Here is a tiny trained network, its code and every weight. The questions are about switching its units off for an input and a target symbol, where a switched-off unit gives its printed mean instead of its output.

import numpy as np


def w(rows, s, z=0):
    codes = np.array(rows[::2]) - 128.0
    scale = np.full(codes.shape[1], s)
    scale[-1] = z or s
    return codes * scale


def norm(h):
    return h / np.sqrt((h * h).mean(-1, keepdims=True) + 1e-5)


def f(y):
    return np.maximum(y, 0)


def softmax(a):
    e = np.exp(a - a.max(-1, keepdims=True))
    return e / e.sum(-1, keepdims=True)


def log_softmax(a):
    a = a - a.max(-1, keepdims=True)
    return a - np.log(np.exp(a).sum(-1, keepdims=True))


def net(x, mask):
    ids = ['βγδεζηθλμξπστφψω'.index(c) for c in x.split()]
    T = len(ids)
    res = E[ids] + P[:T]
    r = norm(res)
    for j in range(2):
        rows = slice(2 * j, 2 * j + 2)
        q, k, v = (r @ M[0][rows].T for M in (Q, K, V))
        z = softmax(np.where(np.tri(T) > 0, q @ k.T / 2**0.5, -1e9)) @ v
        o = O[0][rows]
        res = res + np.where(mask[j], z, o[:, -1]) @ o[:, :-1]
    y = f(norm(res) @ A[0][:, :-1].T + A[0][:, -1])
    res = res + np.where(mask[2:10], y, B[0][:, -1]) @ B[0][:, :-1]
    return log_softmax(norm(res)[-1] @ U[:, :-1].T + U[:, -1])


Q, K, V, O, A, B = {}, {}, {}, {}, {}, {}
E = w([
[38,135,149,99,98],'β',
[110,60,177,137,93],'γ',
[97,81,174,221,57],'δ',
[162,47,96,61,134],'ε',
[94,86,116,156,92],'ζ',
[80,102,124,89,111],'η',
[83,97,143,51,116],'θ',
[155,30,218,169,74],'λ',
[22,155,123,27,123],'μ',
[85,79,207,153,74],'ξ',
[123,99,80,7,154],'π',
[197,21,146,196,85],'σ',
[141,49,120,127,104],'τ',
[156,26,185,109,96],'φ',
[115,76,101,100,117],'ψ',
[119,65,164,61,110],'ω',
],0.0017)
P = w([
[111,99,130,132,149],'0',
[90,110,253,86,83],'1',
[114,115,88,148,133],'2',
[86,122,227,48,112],'3',
[112,115,136,136,174],'4',
[90,104,200,38,111],'5',
[118,113,103,129,110],'6',
[92,122,202,105,118],'7',
[158,183,121,140,142],'8',
[150,106,171,118,91],'9',
[129,142,136,145,177],'10',
[154,118,159,148,95],'11',
[74,104,107,156,134],'12',
[163,139,143,142,89],'13',
],0.0077)
Q[0] = w([
[175,158,161,98,123],'h1',
[126,94,84,110,63],'h1',
[64,74,64,160,141],'h2',
[138,158,173,166,255],'h2',
],0.015)
K[0] = w([
[114,77,113,93,49],'h1',
[81,62,179,128,217],'h1',
[148,180,138,180,246],'h2',
[173,196,57,142,60],'h2',
],0.011)
V[0] = w([
[208,111,227,36,85],'h1',
[132,126,221,72,128],'h1',
[26,204,117,25,102],'h2',
[177,102,57,3,199],'h2',
],0.0054)
O[0] = w([
[67,163,147,136,65,161],'h1',
[84,133,175,111,113,250],'h1',
[57,16,106,158,122,166],'h2',
[70,183,131,254,159,108],'h2',
],0.0099,0.002)
A[0] = w([
[47,53,123,127,88,98],'n1',
[26,100,180,67,15,81],'n2',
[56,104,127,241,175,167],'n3',
[111,2,131,43,76,164],'n4',
[137,122,149,123,225,149],'n5',
[183,183,175,92,98,252],'n6',
[99,174,70,83,153,229],'n7',
[132,182,128,151,177,39],'n8',
],0.0065,0.003)
B[0] = w([
[165,130,95,196,187,211],'n1',
[191,109,121,139,35,255],'n2',
[125,142,126,29,129,188],'n3',
[108,184,153,184,2,242],'n4',
[136,136,64,162,53,158],'n5',
[63,75,143,139,181,186],'n6',
[149,84,178,153,132,155],'n7',
[173,141,142,159,44,141],'n8',
],0.0068,0.0081)
U = w([
[106,103,193,112,60,164],'β',
[106,108,74,179,77,125],'γ',
[178,142,139,227,141,80],'δ',
[206,189,64,97,104,58],'ε',
[91,195,144,32,121,96],'ζ',
[79,138,204,181,180,78],'η',
[52,61,80,161,156,68],'θ',
[39,163,103,160,163,126],'λ',
[129,112,60,46,128,156],'μ',
[204,86,154,35,124,21],'ξ',
[193,169,178,108,175,172],'π',
[118,107,192,73,175,201],'σ',
[193,57,80,147,171,148],'τ',
[81,115,90,81,163,254],'φ',
[104,34,165,149,178,99],'ψ',
[122,250,130,147,141,58],'ω',
],0.013,0.0032)

Each question gives the input, a string of symbols that net reads in full, and the target symbol t.
The units are the heads (2 rows each of Q, K, V and O) and the neurons (one row each of A and B). Each row of codes is followed by its name. A weight is (code - 128) times the scale printed after its matrix; where a second scale follows, it is the last column's (O, A, B and U).
mask holds one flag per unit, heads first, then neurons. A switched-off unit (its flag False) gives its mean, the last column of its rows in O or B, instead of its output. The means were averaged over made-up inputs and are rounded, as every weight is.
A unit's drop is (log p(t) with every unit on - log p(t) with that unit switched off) / (log p(t) with every unit on - log p(t) with every unit switched off).
The circuit of an input: a set's keep is (log p(t) with only the set's units on - log p(t) with every unit switched off) / (log p(t) with every unit on - log p(t) with every unit switched off). Starting from all 10 units, units are removed one at a time, each time the one whose removal leaves the highest keep (on an exact tie, the one counted first), for as long as the keep stays at least 0.8.
units of the circuit, in order: the units of the circuit, biggest drop first
unit that matters most: the unit with the biggest drop
k most important neurons: the k neurons with the biggest drops, biggest first
heads that matter: for each layer, one digit per head in row order, 1 if its drop is at least 0.15 and else 0, layers parted by /
input ξ γ β τ ξ δ τ β φ ε δ ζ ε, target ξ: heads that matter	11
input β τ ψ τ ζ σ η, target τ: units of the circuit, in order	[h1; h2; n4]
input η τ φ μ ψ τ φ, target ε: unit that matters most	h1
input β δ π θ β θ φ γ σ ζ π δ ξ, target λ: heads that matter	01
input η ε ζ η ω ξ σ ζ ψ, target π: units of the circuit, in order	[h2; n4; n6]
input ζ ε ε η λ, target ω: 2 most important neurons	[n2; n3]
input β ω ψ θ β ε θ τ μ ε σ, target θ: heads that matter	01
input γ ζ τ, target ψ: 2 most important neurons	[n4; n6]
input λ ζ ξ ε μ θ ε λ ζ τ γ ε β, target ψ: heads that matter	11
input ε ω ε, target ω: heads that matter	01
input λ δ δ β ζ δ ζ β λ, target τ: units of the circuit, in order	[h1; n4]
input σ ε τ μ η θ θ ξ β, target φ: units of the circuit, in order	[h2; n3; n4; n2]
input ε ψ ζ, target ω: heads that matter	01
input ζ β φ τ ξ η φ ξ δ, target η: unit that matters most	n2
input σ γ ψ φ σ β γ ξ τ, target ψ: units of the circuit, in order	[n6; n4]
input β φ ζ φ ζ ζ ε τ η, target ω: units of the circuit, in order	[h2; n2; n3]
input β η ζ ε τ φ ω β ξ, target ζ: 4 most important neurons	[n3; n2; n1; n4]
input ξ θ π φ ε, target λ: heads that matter	01
input β φ δ φ ζ τ λ θ ζ ε ε, target τ: units of the circuit, in order	[h1; n4]
input π μ η π μ, target μ: most important neuron	[n3]
input μ τ τ ε φ ω θ β β ε γ ξ ζ, target ψ: units of the circuit, in order	[h2; n6; n4; n7]
input ζ η τ, target τ: units of the circuit, in order	[h1; n4; h2]
input ζ β λ θ φ ε θ θ τ, target φ: heads that matter	01
input ψ β π λ γ λ σ γ τ, target π: 2 most important neurons	[n4; n2]
input ω ξ θ ζ θ μ μ ω δ η ε ε β, target ω: units of the circuit, in order	[h2; n3]
input π θ γ σ δ, target ψ: units of the circuit, in order	[h2; n6; n4]
input ζ ε η ψ γ ξ ψ λ μ ε τ, target θ: 2 most important neurons	[n2; n3]
input γ τ η ε σ σ ζ, target π: unit that matters most	h2
input ε γ η ψ π, target μ: units of the circuit, in order	[h2; n3; n4]
